Each row is followed by its class number.
[ 165 -209  142 -163  -65   14  -98   -8   38   95  244   48  -19  -14
 -186 -326  -55  -17 -167  -40   79   56   31 -126   11  -18    1  -37
  -89  180   20  115 -272  171 -267]	7
[ 133   14   12  100   48  -22 -172  227   44  -98  397 -264   54  264
   74  402  221  -30  168   55  268  279 -161  -18  -40   32  -56 -246
  348 -209  -53  109  110 -336  -37]	0
[ 173  -59  290  203   72    8  -26  366   21 -232   29 -101  212  -93
 -143   27  168  237 -130   62  233  368 -342 -241 -415   48 -394  130
   42 -231   10   61  134  352   15]	3
[  79 -102 -125  328 -313  164  -43  393  268  108   82  -21  453  -11
 -463 -573  -46   64  680  491  157  488  192 -899 -174  295  137 -196
  156 -294   72  211  -61  112  351]	9
[ 259 -294   91  179  -69 -141   49  372  -13    6  245   11   33   72
 -134 -151  131   91 -240  -98 -129   11   68  -38 -414  -61   43   65
 -116    0  124   16 -143  150   21]	10
[  39  -84   38   87   39 -175  176  130 -149  144 -108   13  -90   88
  172  134 -390  228  -57  124 -309   87   48  -13 -209  133  -86 -214
  -41  -28  395 -155  381 -573 -159]	1
[ -60   72  -13 -380  176  -57 -135  121  159 -117    3  192 -145  443
  265  246   67  -91  -58  -48  190 -550 -203  391  341 -162  222   20
  161  138 -133  122    2 -362  -89]	4
[  15  140  257 -327   61  212   68  113 -105  -75 -513  144  -30   62
   35  -28 -248  258  175   18  117 -216   11   13    6 -157 -100   26
  -49  268  173 -214  154 -224 -328]	9
[ 188   75 -178  217 -229  -10  123  488  240 -310  -90 -147  154  174
 -154 -221   48  -16  459   26   60 -141  367 -261   80 -147  124  -54
  181  135 -169  -28 -245  101  357]	5
[ 148  138  172  -47    8  250   98   63 -334   83 -239  -48  -95 -332
 -169  -90 -113  282  299   40  -74   66  251  -56 -261 -173 -261  226
 -169  108 -143 -348   53  421 -134]	0
[-157  161   97 -478  258  323  -60  -62   53  -95 -340  152   84 -103
 -278 -370   35 -153  154  -70  445  -13  106  -16  339 -244   35  269
  -97   53 -197    9 -276  324  -72]	11
[  65  146  213 -231    6  115   44   94  -30  -39 -279  124 -162  182
  120   58 -136  202  -14  145   49 -181   52   34   78 -107  -66    0
   37  263  107  -65   93 -199 -300]	1
[-232   55   95 -321  162  -36 -159 -349   -5   65 -258  247   16  -30
  192 -178 -265  -92 -272 -110  178   42 -273   -4  308  182    8  -34
  -19   19   -9  148  -30 -215 -133]	6
[ 199  -25  154  -46 -145   21  -13   33 -176   55  148   53 -228   52
   67 -149 -107   49   56  139    1 -266  -60  130   -3 -215  -73  205
   31  294 -254  -29 -163  203  -62]	9
[-179  -76  -10   30  364 -492  196 -104 -298 -122 -343  -46   45  -83
  372   86 -379  140 -524 -311 -229   -8 -313  309  -91   25 -256  -50
 -116  -95  148 -134  345 -114   44]	9
[ 147 -106  184   67  -71 -118  151   74 -131   86  -89  -59 -237  -38
 -158 -296 -145  145 -231 -150 -319 -244  245   11 -108 -195   88  162
  -94  269   81 -140 -181  194    9]	9
[ 472 -234  163  192  -70  -60  265  508 -277  142  208   39  100 -207
  -54   19 -114  293  181   95 -190  196  138  120 -613  -95 -251  174
 -266   41   68 -340  135   22 -211]	12
[  -2  317  143 -305  195  -63  -35   -5   22 -169 -109   44  -76  233
  387  364  193 -131   60 -131  248 -263  -77  527  497 -332  153   22
  203  140 -130  -74  -91 -470 -252]	11
[ -78  -85 -266 -320  -15   15 -142  282  188   39 -102  233  502  -11
 -194 -394 -326 -150  508  191  543  573   46 -393  297  234   62 -266
 -140  -64  -28  115  -54 -283 -141]	6
[  41 -233 -351  223  -58 -201  130  648  120  -38 -126    9  342  120
 -273 -388 -242  128  330    8 -168   59  148 -327 -289  161  147  -80
  -52 -246  -20  -19  233  -71  380]	6
[ 169 -171 -148    0  -69 -225   35  649  429  -89  -36  253  252  155
    0 -301  135 -128  429    2   52 -198  287 -122 -109  111  384 -142
 -232  -93  123   29 -100 -407  -56]	1
[  -6 -159  118  -92  171 -184  282   77 -178   13 -204   60  -87  -59
  -25 -133 -142   65 -245 -331 -263 -289  242  259 -108 -194   25  159
 -272  132  202 -224  -36  103 -129]	5
[ 296 -488 -267  127 -195 -500  -27  412  105  -90  456  -57  425  157
  143  -51 -238  -40   35   34  265  461  106  -99   -6  210 -140 -494
 -162   60  217   95 -223 -243 -229]	7
[   6  165   89 -161  -97  211  157 -299 -404  183 -231  -77 -242 -257
 -226 -241 -577  240   67  134 -136   95  127 -156  113 -142 -258  188
   48  394 -136 -191  104  332   54]	12
[ -26  -32   47 -154  293 -362 -231   33   79 -246  183  102  117  109
  450  277  225 -238 -340 -396  395  114 -406  393  164   64  -29  -58
   16 -203  -81  188 -129 -300 -167]	10
[  73 -105   14  232  196  -84  320  261 -104  -27  -92  -46   27 -151
 -156   50  163  121 -210  114 -119  -94  -50   29 -550  -39  -73   20
 -192 -218  106 -129  311  249   86]	8
[ 190  225  148   -7 -204  394 -223  137  110   49   70  -32 -168   -1
 -268 -145  221    6  394  182   28 -200  143  -99   35 -240  139  361
  235  125 -506  -20 -332  379  143]	8
[  80  -30  148  386  186 -406  124  115   10 -109  150 -189   65  -35
  290  357  374 -178 -120 -263   -7  194  -73  224 -136   93   13 -104
  115 -352  202  -41   31 -399  -33]	5
[  88 -447  -94  123   61 -382  164   82 -196  104  109  -61  -72   66
   -6 -242 -385  108 -431 -115 -454    3  112   85 -220   33   -7  -73
 -283  -44  257  -10  178   -1   35]	8
[ -56  127   40 -367  193 -107   -5 -147 -262  -72  -91 -100   -3   60
  226  345 -330   99 -122 -116  291  279 -108  243  292  -67 -312 -234
   42  203  147  -85  258 -338 -395]	4
[ -68  223   87 -124   87  112   77  -94 -105  -44 -180 -165 -131   88
  -11  225 -244   83  100   65   98   91   19  -20  222  -81 -145 -113
  250   46  144  -65  173 -296  -90]	5
[ 200   84  -59  269  210 -197  132  632  124 -213  163 -229   95  251
   66  541  537   24  248  -63    2 -205  -53  409 -428 -203   85  -15
  177 -437   -1  -99  414 -259  132]	8
[ -21   49   53 -337  170  -41  -84   89   12  -22  -13   97   56  164
  161  376  -63   -3  102  -62  192   11 -108  293  143  -20   24 -167
  -28  -31  218  -13  170 -536 -402]	3
[ 332  -61  -40  178 -133 -187  -22  258 -154  107  420 -124 -155   -6
  120  234  107   26  130    4 -117  -28   64  315  -98 -116  -70   53
  -38  130 -185 -116 -104 -101  -99]	3
[ 262 -192 -325  512 -180 -219  245  636  233 -195  136 -149  326   79
 -223 -119   49   -3  469   77 -163  220  348 -346 -345  134  125 -137
   29 -217  128  -20   25  -73  373]	12
[  51   -8  129  169  250 -203  119  262 -114 -139 -195 -111  132  -69
    8  -77  -79  165 -197 -189  -83  180 -212  -66 -299    3 -243   87
   -5 -165   -5  -91  171  127  137]	7
[ -26 -250 -296    0 -154 -364  128  308  206 -112  -89  227  142  246
  335 -161 -204 -162   79 -264 -209 -372  283  200  241  -28  341 -288
 -233  178  223  -93 -264 -571  -53]	3
[ 358  -16  441  135   23  -63   77  302  197 -198   56  141   82   52
  201  -19  291   87 -224  -90    7  -60 -110  -14 -247 -137  -55   45
  -95   95  183  -45 -287  -97 -241]	7
[ 149 -247   50   18  -22  -65 -175   78  -17  122  438 -173   50  -14
  -69  -79   62 -128  -66  -50  124  415  100    2  -42   -3  -13 -134
  -92  -69   73   78 -144  -25 -177]	8
[  -5 -212    3   34  113    7   67  228  -72  -34  -75  -19  -98   49
 -316 -326 -144  122 -149  -41 -205 -204  -11 -109 -368  -43  -76  220
  -83  -37  -37   46  107  444  270]	3
[  70 -180  106  -29  211  -38 -197  117   33   -2  224  124  394  -60
  148   36   -8  -39  -58  102  322  550 -356 -158 -174  223 -157 -199
 -122 -369  165  151   81 -219 -264]	8
[  14  234  133 -215   61  358 -265  113  303  -38   71   14   -3  270
 -106   77  296 -163  425  233  416 -136 -106 -288  175  -21  286  -88
  331  -60 -139  218 -180 -270    4]	0
[ 147 -128 -203  169 -182  -85   14  421  291 -232   78   46  308  166
  -56 -297  114 -175  430  150  243  176  277 -271  127   22  183 -223
   65  -64   28   93 -236 -136   68]	11
[ 117  122  150 -176  -26  108   90  105  -56   -5 -373   90  -21   92
  -90   33 -137  253  127   97  -64 -135   54  -87  -71  -71  -43  -16
   59  273  211 -142  239 -237 -243]	4
[-126   83   52 -283   94 -141  108 -125  -21 -106 -278  172 -235  338
  323   82 -217   56 -295  -96  -40 -502  -54  353  428 -151   72  -29
  110  265   83   -2   24 -423 -162]	11
[-180 -317 -110 -157  322 -154 -100   71  -81  194  152   43   92  -80
 -182 -249 -215  -35  -55 -120  103  253  -48   -8  -78  164  -34   31
 -144 -346    1   62  215   58   89]	1
[  62  136  231  -80 -100  482 -119  -38  274   82 -142  188  -36  -49
 -248 -164  341  -70  159  299   75 -172  113 -375 -153   41  282   44
   42  211  -10   58 -268   66  -62]	1
[-333   41 -126  -20  306 -166  381 -216 -179  -10 -505   67 -202  -41
  171   85  -50    5 -356 -178 -436 -637  108  486  -42 -134  169   88
 -100   21   27 -251  218    6  224]	11
[ 204 -181  -63  237  128 -251   93  330   -9  -38  457 -144  173   46
  144  559  399   -5 -208 -101  139  166 -150  335 -336   57  -87 -119
  -45 -182  -22   -5   56 -131  -49]	2
[-282 -191 -496   16  -33 -240   -4   87   64   95 -101    8  147   70
 -113 -336 -376  -78  128  -36  -64  137  120 -266  179  289   94 -295
   -3 -102  104  104  188 -195  246]	4
[  97   36    8  280   69   63  250   61 -166   87 -238 -157  -62 -214
 -276   74   83  111  -65  133 -282  192   97 -162 -371    9  -15    5
  -16   12  132 -174  260  111  127]	2
[ -58  -76   43  -67   -3   74   36 -117 -404  339  175  -68   12 -286
  -82    4 -442  156  184  188  -59  418 -115  -80 -162   64 -342  -31
 -132   23   38 -167  243   14 -156]	3
[ -19  -91   29 -244   18  170 -170   11  -58  137  261   27   45  199
   -5   44 -279  146   82  337  238  234 -332 -235  110  124  -92 -254
  146  112  -18  157  292 -313 -192]	6
[  21   37  139 -100  -33  -92  216   52 -200   23 -367   46 -389  213
   88   59 -335  301 -353  -78 -355 -539  -61  217   -5 -203   31   80
   74  365  115 -151  326 -155    2]	2
[  -5    2  -30    7  -72  -41   37 -190    7   42  155  -67 -212   87
   50  243  199  -86 -351   23  -68 -279   -2  200  106  -14  177  -59
   73  174  -77   90 -141   12  -15]	4
[  83  -43 -211  382  284  -26  180  419  213   46  219    8  185  -46
 -272  195  544 -137  337  154  -85   -3  -58 -116 -561  183  170  111
   28 -494   20   60  194  -55  298]	12
[  31   93  352 -114  112 -207  102 -256 -198   60 -295   59  -18 -262
  296    8 -292  120 -362 -243 -154  144  -48   91   56   51 -108 -113
 -231  182  308 -167  -16 -343 -302]	3
[  33  -29 -328  193 -230 -202   82  209  163 -120   51 -208  200   65
  -84 -197 -121  -93  278  -88   11  191  327 -305  221  120  142 -323
   98  -51   53   71 -135 -204  149]	4
[ 239  139  472  -14  110   79 -203  212  222 -117  177   67  277  -86
  146  132  554 -103  223  -85  458  247 -179 -117 -204    4   40   36
   34 -146   47   64 -304 -183 -218]	10
[-130   56 -253 -177  -39   43  -30  126  237 -124  -18   77  250   62
 -122 -272 -171 -261  467    1  451  225  134 -312  444   61  166 -228
   76  -26 -100  149 -188 -152  101]	2
[  33  -58 -168  -96 -188  -84   13  200  178 -181   32  107  362   57
   33 -213  -88 -163  267  -37  378  348  286 -128  391    8   52 -251
  -87   91   64   31 -367 -197 -215]	11
[ 250 -180   93  141   33 -297   68  305  -66   13  261  -24   13  192
  267  381  -23  117 -128   75   49  223  -52  206 -168   45 -123 -226
   17 -112  332  -66  205 -567 -304]	1
[ 177    4  209 -330  -25   49   52 -125   20   83   20  198   40  -33
  236  265  197 -142 -177   57  220  -50  134  460  240 -193  165 -126
 -279  343   54 -149 -346 -345 -573]	8
[ -65 -175 -388  120  -43 -148   15  281   97  -30  224 -154  392   59
 -150 -158 -157 -121  337   30  239  440  141 -314   91  227   39 -326
   49 -331   22  147   15 -155  209]	4
[  89  127  196 -155   11   51  149   67  -72 -201 -120   33 -153  216
  191   97 -207  134  -56   54   49 -195   23  123  173 -265  -55  -95
  136  268  118 -110   47 -290 -213]	11
[ 295  166  491   70  -49    9 -110   52   79 -134  148 -174  122  -90
  216  231  434 -121   -4 -100  372  344  -24   96   14 -179  -45  -77
  124   66   20  -79 -316 -190 -332]	8
[  90 -197  128 -142  102 -108 -267   69  136   34  273  227  225   14
  116 -120  -39  -75 -170  149  395  390 -494 -228   85  260  -76 -109
  -22 -166    9  351  -34 -141 -247]	2
[  60  243  214  -40   92  236  135  124  -66   14 -331  -92  -52   22
 -138   82  -90  257  252   87 -132  -39   92 -187 -151 -103  -35    1
  170   50  189 -195  281 -265  -40]	4
[-137   77  108 -294  118  250  -93 -177   75  102 -216   50  -97 -102
 -429 -449 -169  -74  156   26  101  -28  110 -291   98  -14   87  159
   -2   20  -53   88 -118  332  114]	7
[ -75   15 -107   78 -243 -164  358  -51   65 -116 -367  -68  -86   41
   26 -334 -486   -9   92  -66 -308 -132  503 -186  287  -37  105 -206
  -82  315  189 -161 -251 -134  111]	7
[-201   51  301 -365  243  110   13 -363 -115   99 -536  265   59 -249
   72 -265 -347   14 -109    5  125  121  -81 -100   66  117  -70  -27
 -246  -88  304  -47  144 -139 -320]	8
[ 192  -39   86  190  -18  -79  232   80  -71   32   16  -41 -132  -57
   51  279  259   93 -222   -2 -276 -289  146  249 -307 -112   89  -76
 -133  175  186 -187   -4  -68  -97]	3
[-121  -52   69 -181   89  133  144  -53  -90   65 -258   13 -153  -64
 -429 -571 -385  105 -153  -28 -107 -198   46 -271    7 -109    7  293
   44  147 -128   35    2  486  311]	12
[-219   25  119 -314  226   46  158 -275 -207   31 -519   81 -355  -52
  -42 -389 -435   74 -171 -266 -344 -510  288   58   50 -142  126  154
 -215  209   35 -162   35  205  147]	0
[-118 -168  -99  -32  154  -82   17   -7   45   66   41  193 -100   64
   95  154  169 -146 -287   18  -40 -301 -108  189 -139  117  207  -51
 -129  -15   43   41   30 -121  -79]	1
[-418  282  -70 -661  441  171  -35 -245  -30 -150 -549  274  -86  189
   64  -81 -419 -117  123 -180  193 -430 -219  148  385 -128  101   89
  137   74 -175   24  142 -273  106]	10
[ 311 -229  153  -77 -278  163  -81   30 -306  308  422   57  215 -223
 -117 -140 -372  209  131  441  242  689  -65 -346 -114   96 -333 -157
 -253  188   62  -20  -48   88 -502]	8
[-122  -26  133   47  150  -36 -202 -147   83   17   86    7   72  -60
   17  -86  -11 -118  -31   -9  120  195 -350 -310  -22  274  -16  -65
  135 -215   50  225   -1 -130   94]	3
[-187  -20  -91  -73  156   35  -60  -54   61  -68  -96 -103 -130  133
 -239 -265  -22 -149  -13 -143    3 -309   38  -22   52 -111  111  212
  131 -100 -215  133  -61  360  396]	8
[  78   74  213   57  163 -202 -226  -31  212 -110  331  -75   88   65
  293  200  409 -283   22 -202  290  183 -254  114  179   74   92 -120
  244 -176 -108  161 -229 -345 -112]	7
[ 128 -186 -138  -20 -300 -166  199  184   54 -131  -70  126  120  150
  129 -348 -464  -13  103   70  -28   25  341 -172  245  -34   85 -350
 -161  346  226  -44 -303 -299 -226]	9
[  72  -76  164  154  260 -162  -14  330  189 -185   87  105   99  121
  157   26  257 -104   21  -66  118  -90 -180  -29 -375  111   -3  109
    3 -322   45  109    6  -90  106]	1
[ 111  -92    3  -96  -87  172 -201   47 -157  229  252   40  -27  -82
 -212 -243 -281   87  201  367  201  262 -156 -297 -100   88 -246   91
   87   89 -271   79   20  225  -27]	1
[ 188 -176   86   71 -137  177 -152   54  291   73  356  216  -34  101
  -73   56  455 -152  -69  332   33 -310 -125 -138 -208  143  383 -134
  -21   58   39  255 -233  -61  -92]	3
